31	41	-7	-32	-5	-30	-41	-20	65	1	-14	-57	-22	-32	29	17	26	8	34	-20	28	-7	5	33	-21	-30	-57	-14	19	6	28	-65 : Z463
24	-2	-55	50	-14	-47	6	-54	-21	-7	3	-19	30	36	21	-38	-16	-24	32	22	-6	13	-3	38	-4	7	-30	-26	27	-28	6	-29 : Z486
24	-13	-11	4	25	-41	7	-36	-53	36	-18	-1	15	13	40	53	21	-31	-68	-23	1	-1	-22	-22	3	17	25	-17	-4	-9	7	3 : Z670
-18	-39	-15	67	-13	22	23	-68	-10	-20	0	3	-6	24	2	-32	-3	-14	31	10	18	12	-52	48	-5	2	-24	8	11	-44	38	-4 : Z218
41	-48	-9	24	24	52	36	-57	-77	-19	-59	18	4	22	10	-2	20	5	1	-5	5	-26	16	-15	8	-11	25	4	-31	-42	27	-61 : Z486
-18	-11	-28	9	-15	11	-23	77	-30	25	-39	5	-17	9	-8	77	48	21	8	-51	-9	1	52	-49	-15	-60	-2	18	-38	9	10	-32 : Z134
59	48	-12	-34	9	-72	-17	-60	-4	-20	19	2	-14	35	41	4	16	-8	14	-18	16	-8	8	5	-22	34	19	-23	24	46	-8	54 : Z330
15	10	36	49	11	-12	-1	0	33	-14	24	-25	11	-3	-33	-7	-25	7	31	-8	24	47	-28	38	13	9	-57	25	-10	-65	11	-22 : Z500
36	-37	1	21	11	-47	-12	-50	-49	16	9	80	-13	11	-7	-2	13	-43	-65	-6	-11	-14	10	-28	31	11	8	-37	-7	8	-18	34 : Z708
102	-18	28	-18	16	-37	-39	7	-45	14	43	-40	22	-15	1	40	12	28	-10	-12	45	-22	6	-33	-6	-6	-4	17	21	-10	21	-43 : Z665
12	-54	-51	11	-19	36	-29	9	11	1	13	3	18	-4	30	-26	-37	4	68	39	-18	-35	21	14	-3	14	10	35	20	65	18	29 : Z708
-63	30	-24	23	4	-1	-49	49	38	34	-20	-84	54	-13	-6	49	-17	19	50	39	-18	-39	5	5	-66	3	-74	55	-56	13	16	13 : Z500
44	-21	-8	20	-7	59	-13	-5	-38	34	-16	32	-22	16	-24	-57	23	20	-36	-60	17	12	3	-36	-2	0	33	-3	-2	-1	36	12 : Z500
-35	-8	11	4	10	-9	26	-16	19	-6	-83	28	32	43	-23	-19	-69	44	-59	-1	8	-9	34	-3	28	-17	7	29	-16	29	-12	-23 : Z463
-20	12	-63	-8	-6	1	8	-34	-17	20	28	22	-13	68	24	-25	-35	-21	-15	42	-39	-5	58	21	16	2	41	-26	-30	52	-24	49 : Z665
-17	37	34	-50	0	-45	-33	-10	-46	-23	73	4	-26	9	25	68	-7	-7	-19	27	-20	7	60	11	5	44	20	0	13	-21	-22	-8 : Z330
8	-25	-3	26	10	57	34	-1	0	-1	-24	-21	6	-28	-26	-44	1	28	11	13	3	-16	-14	28	41	-46	15	-36	-10	1	-10	-29 : Z486
-10	12	32	-5	25	56	-14	-23	-10	-9	-1	0	-35	-42	0	-45	12	7	34	6	-43	41	26	34	6	20	16	-48	45	-24	25	21 : Z330
35	-39	9	8	-14	-58	-3	-27	-40	-39	14	-4	-25	15	-26	17	-31	5	44	20	43	7	-7	8	-3	25	-8	-11	62	-26	12	-37 : Z463
-26	-34	12	99	15	23	-10	-26	-25	-23	-20	2	-10	30	-60	-30	-13	22	75	-7	12	21	5	3	-24	-2	-28	-17	0	-19	40	-22 : Z218
-9	12	-59	-3	-1	22	3	-17	-31	10	29	32	-43	66	56	23	24	-38	-22	-25	-20	-13	22	8	26	-6	49	-38	-27	15	16	30 : Z134
-29	93	-24	-65	-1	12	-33	38	-7	31	30	3	-37	-14	-10	25	54	45	12	-7	11	0	11	-25	-16	4	11	-32	-1	45	12	19 : Z500
26	-44	-4	19	-5	31	-31	7	-28	-19	23	5	41	-62	-11	-20	-4	-21	51	24	-27	-12	-21	33	-5	6	-30	-31	31	-27	13	1 : Z870
-21	-8	-10	-24	23	7	40	-9	2	-30	-5	13	56	-32	27	-31	-18	-4	3	46	-23	0	-6	28	49	6	-28	-7	9	-76	11	-26 : Z486
23	14	11	6	31	22	-30	-114	-45	-13	-37	-5	-22	-26	-5	-21	13	17	31	36	-25	-26	39	44	9	-4	16	-78	6	25	28	4 : Z330
33	-37	10	23	5	0	-4	-48	-26	43	-47	-55	-77	50	3	50	31	-30	-47	-42	23	-20	16	-2	-53	-4	74	-9	-19	-25	-13	-40 : Z486
12	-60	-9	22	-10	-50	-17	-18	-3	-12	-86	22	-42	0	-2	28	16	-52	32	-4	-29	14	41	-36	-46	17	-26	29	-23	2	-12	-1 : Z708
12	8	-10	-12	-5	-50	9	-64	-81	-1	-19	-27	-40	6	-13	33	35	-16	-21	35	-9	-10	21	-6	-11	-7	7	-55	-35	-9	-23	-34 : Z665
43	34	37	24	43	-7	-8	-19	1	5	17	-48	-7	-22	-36	35	40	36	32	-8	49	-17	-24	14	7	-42	-26	-54	-9	-22	6	-69 : Z486
10	13	-29	20	28	-2	10	-21	-21	-54	-14	25	21	-7	-4	15	-6	24	42	14	6	-7	-19	11	14	-2	-6	-43	14	52	24	42 : Z120
-33	-6	13	46	8	22	2	-29	-20	-40	18	-5	-9	-17	-13	5	2	-4	31	54	-7	-28	-65	18	18	21	-38	-36	-15	20	16	5 : Z708
-17	-10	-72	-75	15	45	16	31	-11	2	9	-3	-4	19	79	5	9	-21	-7	-8	-21	-9	48	-22	17	2	63	-24	-27	45	2	21 : Z870
-18	13	16	-31	35	-34	-20	-15	17	5	-57	-6	-36	8	10	13	-18	-22	-58	18	-15	-12	31	-32	-13	34	34	-27	7	71	-7	57 : Z120
-40	25	-27	19	11	0	23	14	9	-8	-52	-6	14	50	7	-35	3	-14	56	-38	-35	26	11	-1	-58	33	5	-3	-1	-50	14	25 : Z134
-17	-12	3	-15	-8	9	4	-35	9	-36	-33	17	-50	5	-5	8	10	-13	-25	2	13	-9	6	-10	-10	1	9	-19	-17	14	15	11 : Z120
2	-10	-6	-29	5	-6	20	-62	-6	-7	-41	-37	-8	-19	0	-63	7	13	-9	-15	-8	4	23	23	0	-1	43	-64	15	-22	2	19 : Z330
-20	-13	-32	33	-30	-28	-4	-20	17	3	9	-19	-34	46	2	5	10	-24	15	-24	8	6	-4	4	-41	10	-1	-3	-18	4	-8	-2 : Z708
11	27	-8	-33	-3	7	-60	11	-15	4	20	-16	-32	-6	38	18	15	-19	-2	8	-37	-46	34	6	11	14	25	-45	8	45	14	0 : Z134
-26	-1	26	-55	-36	9	31	-60	13	-11	6	36	-42	45	19	-11	3	-31	-44	35	36	-29	-27	-23	-15	47	15	50	-44	-5	-9	-16 : Z670
29	-14	2	-4	38	45	29	-8	33	9	-9	7	21	-27	-8	-25	-5	22	35	-23	11	-3	0	26	31	-25	38	-26	-21	14	-7	7 : Z670
-59	49	12	-1	40	5	40	-33	6	21	-1	59	-8	23	-31	-41	-28	18	8	43	-2	32	-5	31	20	15	4	-35	36	-8	-13	39 : Z463
2	-21	-11	1	47	18	-23	-66	-42	-3	42	20	17	20	9	-14	-31	-16	3	29	-2	-5	23	18	27	28	26	-81	26	-34	52	3 : Z870
-13	-7	38	-9	-1	26	14	-39	-35	-7	-29	16	-29	33	-7	-24	2	18	-28	8	7	5	20	-29	-14	21	26	25	-8	3	7	10 : Z330
-11	-52	-68	-7	-14	23	0	-7	-13	-22	-33	40	-15	61	21	10	-20	-2	37	0	-10	-1	66	-46	-24	11	18	19	-25	9	36	27 : Z759
14	-19	28	11	-3	-55	-5	-22	-38	15	-19	-6	-23	18	-34	69	12	-9	-6	-21	21	9	36	-24	-32	1	15	8	-36	-28	-31	-60 : Z670
-1	12	-23	3	-17	-37	-20	-28	16	28	-54	-30	-43	39	32	39	-4	-21	-12	-19	-27	60	52	12	-47	18	9	18	19	-13	-6	-18 : Z759
-4	14	6	24	35	-13	-38	-27	5	24	19	-69	-37	59	46	25	-1	-40	6	-13	-5	7	38	4	-12	23	1	-24	-11	-43	49	-38 : Z134
11	-42	-5	12	6	-42	-17	-42	-43	-44	-10	-5	-33	37	-15	6	8	-39	0	3	11	-53	13	-40	13	8	0	-76	-40	-21	35	-6 : Z134
39	-17	20	66	9	-11	-3	-45	26	-17	-2	-2	-20	8	-45	-15	-19	7	53	-26	39	25	-34	56	-6	-16	-28	-33	40	-35	20	-17 : Z463
-18	34	2	-23	-1	55	0	7	-3	-5	-3	0	-26	-11	15	-20	6	35	-5	-9	-32	16	29	30	21	-9	51	-25	12	61	-15	30 : Z330
-1	53	16	-25	25	6	27	-40	-3	-22	-29	17	8	11	15	-77	7	-2	19	30	-8	-15	-50	1	10	50	3	-35	29	6	20	38 : Z134
-29	-41	-37	-46	24	37	38	48	-5	-3	-7	28	-9	-1	37	2	26	-7	27	-9	-1	-16	-25	-59	-20	40	48	14	3	10	18	82 : Z708
-49	17	-8	31	19	-40	-89	17	19	30	46	11	-35	23	19	41	-11	-37	-35	-6	-36	12	31	2	1	20	-17	-47	31	37	30	43 : Z218
-33	-15	-37	19	6	44	16	-8	-4	23	-43	-40	9	-18	0	-73	-5	-3	0	19	-54	14	26	4	8	-10	-5	-57	-19	1	0	10 : Z759
21	-15	-54	-14	11	27	33	43	-44	41	-14	18	-12	-11	-17	42	48	41	36	-56	24	45	44	-21	7	-54	38	16	-29	-26	-2	0 : Z500
-50	-56	-17	44	-2	17	-32	57	-6	-6	-39	-46	21	-3	-5	-17	-39	-15	9	17	-40	-9	27	-39	-55	29	-18	18	3	18	29	33 : Z120
-53	-35	-30	13	-37	14	-13	8	-26	-18	-22	-5	10	-4	-15	6	-1	32	24	11	4	-22	12	-4	-18	-16	-13	21	-2	4	28	-33 : Z218
20	-35	-25	65	-20	-46	-10	-39	18	1	26	44	20	29	-3	-37	-21	-39	-3	16	3	-10	-40	8	10	9	-47	2	-2	28	-7	51 : Z708
-26	43	44	-14	47	49	56	32	-33	-20	-11	-68	23	-6	24	-10	-8	21	11	60	1	-7	-43	-25	22	50	-25	57	-61	10	-10	-20 : Z500
27	-35	-3	31	42	-3	-7	-18	-1	41	-19	-41	-52	59	-15	-31	11	-41	52	-31	9	-14	63	-31	-41	2	45	-42	-37	-19	4	21 : Z134
5	-34	-29	-29	-9	9	-21	49	-38	0	73	-32	14	-23	22	33	-6	-1	18	41	14	-15	10	-10	28	-10	3	-17	10	30	3	-19 : Z870
-25	-13	-55	42	-5	-39	-4	-31	-66	-1	49	-1	18	66	16	-43	-23	-5	0	-2	2	15	26	-7	11	26	4	-38	24	-9	32	-11 : Z218
39	-32	-34	-31	15	10	-5	-43	44	21	9	5	-31	21	27	4	-3	-14	11	-17	21	-6	27	10	-5	-3	45	-21	5	-14	20	50 : Z759
-25	-18	-110	-8	-45	21	14	32	-25	2	58	-18	25	27	41	-8	12	8	51	36	9	-33	21	-6	6	-35	-14	0	-22	14	16	-23 : Z486
27	-22	22	53	18	-28	-21	-54	-28	-13	7	6	-14	59	20	16	-28	-16	22	18	26	3	1	1	-10	39	-16	46	16	12	27	-16 : Z218
-20	-74	37	27	-5	60	28	-28	5	12	-14	23	-47	17	-11	-57	-21	-54	-14	30	-3	-4	10	1	-9	11	-17	41	-31	-62	-5	-8 : Z463
47	-73	38	-1	21	-17	-14	-71	-62	-53	-40	-2	-49	22	-27	-21	5	-72	8	-14	-1	-30	25	-40	-49	64	37	-68	-25	-55	4	-15 : Z870
9	-23	-45	40	30	-8	-63	-5	-12	22	14	47	38	6	11	13	25	-15	28	-48	-12	-30	16	-17	-41	-3	-26	-23	12	-13	62	55 : Z218
28	-36	0	64	11	-71	-10	-83	-42	-26	28	18	-1	39	4	47	-5	-43	23	12	28	-4	-3	27	0	7	-44	9	-14	-50	12	-22 : Z218
6	13	-25	19	-24	15	8	-41	-14	-20	43	15	15	49	-18	-8	-26	43	14	24	29	-3	-9	31	15	-20	-5	1	-8	10	23	-17 : Z665
-4	4	-41	41	-29	-24	-45	-25	-3	-4	1	64	18	26	-28	33	-22	12	5	9	1	-2	4	21	4	-10	-46	16	-13	13	29	32 : Z500
32	32	1	-61	19	-33	-24	0	-10	-19	51	-8	3	-7	60	37	-5	-2	14	14	-9	-30	25	6	12	51	30	7	17	39	-20	-12 : Z708
-2	-22	-34	-54	16	50	-15	39	6	-22	47	-2	24	-1	48	6	-34	12	6	32	-22	-38	37	-8	34	7	22	5	-14	25	37	27 : Z665
